arr = [[-1.21, -1.89, 1.54, -2.31, -1.74, 1.16, -0.61], [-1.18, 1.80, -2.23, 0.81, 0.28, -1.10, -0.61], [-1.18, 1.74, -2.07, -1.52, -0.71, -1.24, -0.61], [-1.15, 1.70, -2.03, -1.64, -0.77, -1.20, -0.61]]
Indices start at 0.
(0, 0) -> -1.21
(1, 3) -> 0.81
(3, 4) -> -0.77
(3, 2) -> -2.03
(0, 2) -> 1.54
(3, 6) -> -0.61
(1, 0) -> -1.18
(3, 3) -> -1.64
(3, 1) -> 1.70
(0, 6) -> -0.61
(1, 2) -> -2.23
(2, 0) -> -1.18
(2, 5) -> -1.24
(1, 1) -> 1.80
(2, 1) -> 1.74
(3, 0) -> -1.15

B =
[+0.06 +5.44 -1.78 -0.24 +0.50 -0.71 -1.46 +0.26 +2.28 +0.10 +2.75 +0.59
 +2.48 -0.71 +0.94]
B[0]: +0.06
B[5]: -0.71
B[14]: +0.94
B[13]: -0.71
B[10]: +2.75
B[1]: +5.44
B[7]: +0.26
B[9]: +0.10

X =
[[10.5, 13.1, 3.6, 9.2, -7.7, 3.6, 16.6, 15.4, 9.8, 9.5, -6.2, -1.1, -0.8, 16.7, 19.1, 7.2],
 [8.7, 4.9, -1.2, -1.2, -11.8, -5.9, -4.7, -6.2, 12.1, 3.8, -2.6, -3.7, -2.1, 6.4, -12.0, 13.5],
 [-2.4, -7.1, 7.8, 5.0, 22.1, 8.8, -0.5, -0.7, -7.0, 1.5, 14.3, 11.5, 13.8, -8.3, -1.7, -2.9],
 [2.6, 4.4, -2.0, 11.8, 5.2, -0.5, 9.7, 14.6, -0.1, -0.6, -16.1, -1.4, -0.3, 7.7, 21.3, -10.6],
 [1.2, 2.2, 12.0, 10.3, 4.2, 16.1, 26.0, 18.3, -6.4, 13.8, 1.5, 5.5, 9.2, 4.3, 24.1, -1.4],
 [6.6, 8.8, 7.5, 7.7, -6.4, 7.3, 21.7, 15.6, 3.3, 12.0, -3.7, 0.3, 3.5, 11.2, 19.5, 5.5],
 [8.5, 11.5, 7.9, 7.1, -9.3, 10.6, 21.8, 15.4, 7.3, 14.8, 0.8, 0.2, 1.5, 14.0, 17.2, 9.8],
 [2.7, 4.5, 16.3, 4.3, 15.9, 18.9, 11.6, 7.0, 0.6, 11.8, 28.6, 16.2, 16.6, 2.1, 7.3, 8.9],
 [2.4, 2.0, -10.9, 2.5, -4.4, -12.9, -5.3, 0.4, 4.1, -8.7, -22.8, -9.4, -7.9, 2.0, -1.7, -7.6]]
X[0][0]: 10.5
X[1][4]: -11.8
X[8][4]: -4.4
X[2][5]: 8.8
X[0][1]: 13.1
X[3][1]: 4.4
X[6][7]: 15.4
X[7]: [2.7, 4.5, 16.3, 4.3, 15.9, 18.9, 11.6, 7.0, 0.6, 11.8, 28.6, 16.2, 16.6, 2.1, 7.3, 8.9]
X[8][2]: -10.9
X[8][9]: -8.7
X[5][12]: 3.5
X[:, 12]: [-0.8, -2.1, 13.8, -0.3, 9.2, 3.5, 1.5, 16.6, -7.9]
X[:, 5]: [3.6, -5.9, 8.8, -0.5, 16.1, 7.3, 10.6, 18.9, -12.9]
X[3][5]: -0.5
X[2][2]: 7.8
X[0][4]: -7.7
X[4][14]: 24.1
X[1][13]: 6.4
X[7][15]: 8.9
X[6][4]: -9.3
X[8][12]: -7.9
X[1][10]: -2.6
X[0][10]: -6.2
X[5][9]: 12.0
X[0][3]: 9.2
X[:, 6]: [16.6, -4.7, -0.5, 9.7, 26.0, 21.7, 21.8, 11.6, -5.3]
X[3][14]: 21.3
X[:, 14]: [19.1, -12.0, -1.7, 21.3, 24.1, 19.5, 17.2, 7.3, -1.7]
X[3][10]: -16.1
X[5][8]: 3.3
X[0]: [10.5, 13.1, 3.6, 9.2, -7.7, 3.6, 16.6, 15.4, 9.8, 9.5, -6.2, -1.1, -0.8, 16.7, 19.1, 7.2]
X[8]: [2.4, 2.0, -10.9, 2.5, -4.4, -12.9, -5.3, 0.4, 4.1, -8.7, -22.8, -9.4, -7.9, 2.0, -1.7, -7.6]
X[5]: [6.6, 8.8, 7.5, 7.7, -6.4, 7.3, 21.7, 15.6, 3.3, 12.0, -3.7, 0.3, 3.5, 11.2, 19.5, 5.5]
X[8][3]: 2.5
X[6][6]: 21.8
X[:, 4]: [-7.7, -11.8, 22.1, 5.2, 4.2, -6.4, -9.3, 15.9, -4.4]
X[2][4]: 22.1
X[4][6]: 26.0
X[1][7]: -6.2
X[3][0]: 2.6
